Below is a small trained network, with its code and all its weights. Each question gives an input and a class and asks what happens when units are switched off, that is, made to give their printed mean instead of their output.

import numpy as np


def w(rows, s, z=0):
    codes = np.array(rows[::2]) - 128.0
    scale = np.full(codes.shape[1], s)
    scale[-1] = z or s
    return codes * scale


def norm(h):
    return h / np.sqrt((h * h).mean(-1, keepdims=True) + 1e-5)


def f(y):
    return np.maximum(y, 0)


def log_softmax(a):
    a = a - a.max(-1, keepdims=True)
    return a - np.log(np.exp(a).sum(-1, keepdims=True))


def net(x, mask):
    res = np.array(x, float).reshape(1, 4) / 4 @ E
    u = 0
    for l in range(4):
        y = f(norm(res) @ A[l][:, :-1].T + A[l][:, -1])
        res = res + np.where(mask[u : u + 5], y, B[l][:, -1]) @ B[l][:, :-1]
        u += 5
    return log_softmax(norm(res)[-1] @ U[:, :-1].T + U[:, -1])


A, B = {}, {}
E = w([
[208,224,42,104],'x0',
[115,7,107,198],'x1',
[127,125,129,131],'x2',
[83,254,99,245],'x3',
],0.0013)
A[0] = w([
[81,103,189,130,122],'0.n1',
[39,4,66,206,157],'0.n2',
[117,186,79,131,255],'0.n3',
[119,110,135,76,94],'0.n4',
[58,77,103,89,201],'0.n5',
],0.0036,0.00089)
B[0] = w([
[254,63,165,183,180],'0.n1',
[123,163,87,149,253],'0.n2',
[81,55,198,194,201],'0.n3',
[105,208,123,126,156],'0.n4',
[154,146,63,138,185],'0.n5',
],0.0039,0.0028)
A[1] = w([
[209,186,105,135,73],'1.n1',
[93,100,232,150,254],'1.n2',
[144,165,165,116,80],'1.n3',
[107,106,131,252,81],'1.n4',
[102,184,245,64,68],'1.n5',
],0.0041,0.0007)
B[1] = w([
[184,96,174,141,169],'1.n1',
[193,193,111,148,199],'1.n2',
[127,113,107,186,155],'1.n3',
[151,187,150,82,254],'1.n4',
[118,117,2,121,185],'1.n5',
],0.0051,0.0031)
A[2] = w([
[251,45,59,45,127],'2.n1',
[133,38,84,248,88],'2.n2',
[248,178,190,121,112],'2.n3',
[127,97,157,39,78],'2.n4',
[97,193,59,206,254],'2.n5',
],0.0031,0.00085)
B[2] = w([
[95,137,184,155,254],'2.n1',
[148,200,52,22,176],'2.n2',
[204,60,106,173,223],'2.n3',
[34,173,216,120,142],'2.n4',
[115,53,118,2,238],'2.n5',
],0.0033,0.0032)
A[3] = w([
[125,101,232,203,124],'3.n1',
[140,3,128,90,126],'3.n2',
[143,201,154,160,254],'3.n3',
[155,124,127,58,143],'3.n4',
[109,100,187,27,240],'3.n5',
],0.0035,0.00085)
B[3] = w([
[158,149,54,129,181],'3.n1',
[104,204,122,106,250],'3.n2',
[63,44,169,151,251],'3.n3',
[42,145,62,172,233],'3.n4',
[88,195,167,252,204],'3.n5',
],0.0033,0.0017)
U = w([
[161,155,107,171,202],'0',
[87,142,14,79,152],'1',
[225,65,167,194,113],'2',
[20,164,235,191,157],'3',
[105,62,166,84,35],'4',
[36,3,212,28,3],'5',
],0.006,0.0048)

Each question gives the input, the list of numbers given to net, and the class t.
The units are the neurons (one row each of A and B). Each row of codes is followed by its name. A weight is (code - 128) times the scale printed after its matrix; where a second scale follows, it is the last column's (A, B and U).
mask holds one flag per neuron, layer by layer. A switched-off neuron (its flag False) gives its mean, the last column of its row in B, instead of its output. The means were averaged over made-up inputs and are rounded, as every weight is.
A unit's drop is (log p(t) with every unit on - log p(t) with that unit switched off) / (log p(t) with every unit on - log p(t) with every unit switched off).
The circuit of an input: a set's keep is (log p(t) with only the set's units on - log p(t) with every unit switched off) / (log p(t) with every unit on - log p(t) with every unit switched off). Starting from the 12 units with the biggest drops (on a tie, the unit counted first), units are removed one at a time, each time the one whose removal leaves the highest keep (on an exact tie, the one counted first), for as long as the keep stays at least 0.8.
circuit, biggest first: the units of the circuit, biggest drop first
top k neurons: the k neurons with the biggest drops, biggest first
top k neurons in layer l: the k neurons of layer l with the biggest drops, biggest first
input [0,5,-3,-5], class 1: top 3 neurons -> 1.n4; 0.n5; 0.n3
input [6,-2,1,8], class 3: top neuron -> 0.n3
input [-6,-5,3,-5], class 2: top 2 neurons -> 0.n1; 1.n2
input [-6,1,7,-8], class 3: circuit, biggest first -> 3.n5; 2.n4; 3.n2
input [1,2,0,6], class 3: circuit, biggest first -> 3.n3; 1.n5; 1.n4; 0.n3
input [2,0,5,8], class 3: top 3 neurons -> 0.n1; 3.n3; 1.n5
input [5,2,3,4], class 2: top 2 neurons -> 1.n5; 1.n4
input [-4,-7,5,-8], class 3: top 2 neurons -> 3.n5; 2.n1
input [-4,-7,-5,-8], class 3: circuit, biggest first -> 3.n5; 2.n4
input [7,1,-3,7], class 2: top 3 neurons -> 1.n1; 1.n5; 2.n2
input [-7,8,-6,3], class 1: circuit, biggest first -> 2.n2; 0.n3
input [-4,7,6,-2], class 1: top 4 neurons -> 2.n2; 0.n2; 0.n5; 1.n1
input [8,0,-6,4], class 2: top 2 neurons -> 1.n1; 1.n5
input [-5,-1,-4,2], class 2: circuit, biggest first -> 0.n1
input [-6,7,-1,-3], class 1: circuit, biggest first -> 2.n2; 0.n2
input [4,4,4,6], class 3: top 2 neurons in layer 2 -> 2.n2; 2.n5
input [3,-3,-5,-6], class 3: top 2 neurons in layer 2 -> 2.n1; 2.n4
input [5,-2,0,-1], class 2: top 2 neurons in layer 2 -> 2.n5; 2.n1
input [7,3,-3,-8], class 3: top 2 neurons in layer 3 -> 3.n5; 3.n2
input [2,7,6,6], class 1: top 2 neurons -> 2.n5; 2.n1
input [-8,-6,7,-5], class 2: top neuron in layer 1 -> 1.n2
input [4,-2,4,8], class 3: top 2 neurons -> 0.n1; 0.n3
input [3,8,-6,-8], class 1: top 2 neurons in layer 3 -> 3.n2; 3.n3
input [-7,5,-7,-5], class 0: top 2 neurons in layer 3 -> 3.n2; 3.n3
input [8,-5,2,3], class 2: top 2 neurons in layer 0 -> 0.n3; 0.n4
input [-2,8,-2,-7], class 1: top 2 neurons -> 2.n2; 1.n4
input [-8,-1,-6,2], class 2: top neuron in layer 0 -> 0.n1
